Below are the code and all the weights of a small trained network. Each question names an input and a target symbol and asks about switching units off, where a switched-off unit gives its printed mean instead of its output.

import numpy as np


def w(rows, s, z=0):
    codes = np.array(rows[::2]) - 128.0
    scale = np.full(codes.shape[1], s)
    scale[-1] = z or s
    return codes * scale


def f(y):
    return np.maximum(y, 0)


def softmax(a):
    e = np.exp(a - a.max(-1, keepdims=True))
    return e / e.sum(-1, keepdims=True)


def log_softmax(a):
    a = a - a.max(-1, keepdims=True)
    return a - np.log(np.exp(a).sum(-1, keepdims=True))


def net(x, mask):
    ids = ['αβγδεζηθμπσψω'.index(c) for c in x.split()]
    T = len(ids)
    res = E[ids] + P[:T]
    u = 0
    for l in range(2):
        r = res
        for j in range(2):
            rows = slice(2 * j, 2 * j + 2)
            q, k, v = (r @ M[l][rows].T for M in (Q, K, V))
            z = softmax(np.where(np.tri(T) > 0, q @ k.T / 2**0.5, -1e9)) @ v
            o = O[l][rows]
            res = res + np.where(mask[u + j], z, o[:, -1]) @ o[:, :-1]
        u += 2
        y = f(res @ A[l][:, :-1].T + A[l][:, -1])
        res = res + np.where(mask[u : u + 8], y, B[l][:, -1]) @ B[l][:, :-1]
        u += 8
    return log_softmax(res[-1] @ U[:, :-1].T + U[:, -1])


Q, K, V, O, A, B = {}, {}, {}, {}, {}, {}
E = w([
[87,102,187,111],'α',
[106,132,173,60],'β',
[78,138,132,75],'γ',
[86,99,137,123],'δ',
[70,85,194,152],'ε',
[94,127,228,75],'ζ',
[138,192,107,45],'η',
[85,110,50,243],'θ',
[58,72,134,202],'μ',
[248,99,184,94],'π',
[108,254,63,164],'σ',
[212,248,207,105],'ψ',
[200,123,166,243],'ω',
],0.014)
P = w([
[6,154,177,130],'0',
[11,230,190,179],'1',
[82,83,99,108],'2',
[51,253,167,202],'3',
[132,82,66,133],'4',
[118,235,119,201],'5',
[195,74,27,168],'6',
[72,241,132,164],'7',
],0.0057)
Q[0] = w([
[80,76,118,98],'0.h1',
[189,5,101,103],'0.h1',
[156,164,162,183],'0.h2',
[192,48,104,109],'0.h2',
],0.013)
K[0] = w([
[94,60,109,52],'0.h1',
[7,113,219,81],'0.h1',
[224,227,127,177],'0.h2',
[2,136,186,84],'0.h2',
],0.0087)
V[0] = w([
[111,189,100,1],'0.h1',
[177,25,250,93],'0.h1',
[166,224,144,66],'0.h2',
[35,63,93,91],'0.h2',
],0.0068)
O[0] = w([
[17,167,170,59,152],'0.h1',
[241,5,189,129,10],'0.h1',
[68,237,172,92,221],'0.h2',
[125,34,2,34,109],'0.h2',
],0.0061,0.0013)
A[0] = w([
[68,20,165,91,252],'0.n1',
[133,178,71,158,221],'0.n2',
[73,163,130,111,50],'0.n3',
[78,46,138,175,60],'0.n4',
[162,189,136,101,174],'0.n5',
[144,121,114,69,203],'0.n6',
[154,59,173,58,198],'0.n7',
[99,83,4,118,189],'0.n8',
],0.011,0.0037)
B[0] = w([
[38,77,147,77,254],'0.n1',
[186,59,197,204,212],'0.n2',
[174,152,15,187,207],'0.n3',
[105,19,205,226,178],'0.n4',
[239,62,93,182,197],'0.n5',
[152,123,90,3,170],'0.n6',
[142,174,177,6,205],'0.n7',
[42,151,20,156,197],'0.n8',
],0.0056,0.0079)
Q[1] = w([
[88,27,157,99],'1.h1',
[73,108,78,22],'1.h1',
[113,146,255,129],'1.h2',
[64,165,107,187],'1.h2',
],0.0064)
K[1] = w([
[111,118,53,1],'1.h1',
[33,142,93,86],'1.h1',
[149,222,99,99],'1.h2',
[172,131,24,74],'1.h2',
],0.0068)
V[1] = w([
[254,153,117,51],'1.h1',
[252,156,154,204],'1.h1',
[103,147,87,229],'1.h2',
[118,187,149,52],'1.h2',
],0.0041)
O[1] = w([
[68,254,219,96,4],'1.h1',
[183,145,117,229,6],'1.h1',
[179,123,142,219,82],'1.h2',
[112,67,133,165,164],'1.h2',
],0.005,0.0027)
A[1] = w([
[150,98,227,104,148],'1.n1',
[126,154,150,217,147],'1.n2',
[155,89,144,49,160],'1.n3',
[141,244,181,59,175],'1.n4',
[196,138,94,193,3],'1.n5',
[52,114,178,194,47],'1.n6',
[53,84,160,210,192],'1.n7',
[44,253,159,111,147],'1.n8',
],0.0072,0.0064)
B[1] = w([
[141,161,188,219,206],'1.n1',
[76,151,116,169,231],'1.n2',
[84,160,216,177,233],'1.n3',
[171,201,120,68,202],'1.n4',
[77,112,171,51,188],'1.n5',
[254,162,130,18,169],'1.n6',
[220,68,105,78,254],'1.n7',
[142,224,79,135,199],'1.n8',
],0.0079,0.0088)
U = w([
[3,111,202,196,128],'α',
[109,185,144,28,2],'β',
[16,168,84,94,39],'γ',
[29,98,108,116,167],'δ',
[154,90,184,97,144],'ε',
[48,187,192,138,143],'ζ',
[188,196,52,13,181],'η',
[133,102,75,152,192],'θ',
[211,103,109,45,174],'μ',
[248,167,188,47,94],'π',
[43,181,98,207,193],'σ',
[166,232,150,145,4],'ψ',
[166,114,202,219,119],'ω',
],0.0072,0.0049)

Each question gives the input, a string of symbols that net reads in full, and the target symbol t.
The units are the heads (2 rows each of Q, K, V and O) and the neurons (one row each of A and B). Each row of codes is followed by its name. A weight is (code - 128) times the scale printed after its matrix; where a second scale follows, it is the last column's (O, A, B and U).
mask holds one flag per unit, layer by layer, with each layer's heads first. A switched-off unit (its flag False) gives its mean, the last column of its rows in O or B, instead of its output. The means were averaged over made-up inputs and are rounded, as every weight is.
A unit's drop is (log p(t) with every unit on - log p(t) with that unit switched off) / (log p(t) with every unit on - log p(t) with every unit switched off).
The circuit of an input: a set's keep is (log p(t) with only the set's units on - log p(t) with every unit switched off) / (log p(t) with every unit on - log p(t) with every unit switched off). Starting from the 12 units with the biggest drops (on a tie, the unit counted first), units are removed one at a time, each time the one whose removal leaves the highest keep (on an exact tie, the one counted first), for as long as the keep stays at least 0.8.
circuit, biggest first: the units of the circuit, biggest drop first
k most important neurons: the k neurons with the biggest drops, biggest first
which heads matter: for each layer, one digit per head in row order, 1 if its drop is at least 0.15 and else 0, layers parted by /
input σ δ β ζ σ η, target σ: circuit, biggest first -> 0.h1; 1.n7; 0.n3
input η δ π ζ, target π: 4 most important neurons -> 1.n4; 1.n2; 0.n6; 0.n3
input β δ ψ θ ω γ, target ω: which heads matter -> 11 / 00
input η π β α γ α ψ η, target ψ: which heads matter -> 01 / 10
input ε ω η ω ζ α, target ω: circuit, biggest first -> 0.h2; 0.h1; 1.h1
input μ γ ε π ζ π π β, target π: circuit, biggest first -> 0.h1; 0.n7
input δ α η β, target η: which heads matter -> 10 / 00
input β ω η ζ π ε, target π: 2 most important neurons -> 1.n6; 1.n7
input β α ψ ψ, target ψ: which heads matter -> 01 / 00
input α ω δ, target δ: 2 most important neurons -> 0.n8; 0.n1
input μ μ γ, target γ: which heads matter -> 01 / 00
input μ α δ β σ γ, target σ: circuit, biggest first -> 0.h1; 0.n3; 1.n6
input η ζ ψ π, target ψ: which heads matter -> 01 / 10
input ε ω ζ β, target ω: which heads matter -> 11 / 10
input δ α π ζ, target π: circuit, biggest first -> 0.h1
input μ η α μ μ, target μ: circuit, biggest first -> 1.n7; 0.n4; 1.n6; 1.n3
input β α ψ β, target ψ: circuit, biggest first -> 0.h2; 1.h1; 0.n1; 1.n8
input α η α ε, target η: most important neuron -> 1.n6
input ε β ω ω α α, target ω: circuit, biggest first -> 0.h1; 0.h2; 1.h1
input β ψ θ μ η π, target ω: circuit, biggest first -> 0.h2; 1.n6; 1.h1; 0.n5
input π δ σ ε ε, target ε: which heads matter -> 01 / 00
input ψ π ψ α, target ψ: circuit, biggest first -> 0.h2; 1.h1; 1.n8; 0.n1
input β ε ζ, target ζ: 4 most important neurons -> 1.n3; 0.n7; 1.n1; 1.n7
input δ σ σ α, target σ: 2 most important neurons -> 0.n3; 1.n2
input η α ζ ω δ μ ε, target ε: which heads matter -> 10 / 00
input σ δ α, target α: most important neuron -> 1.n3
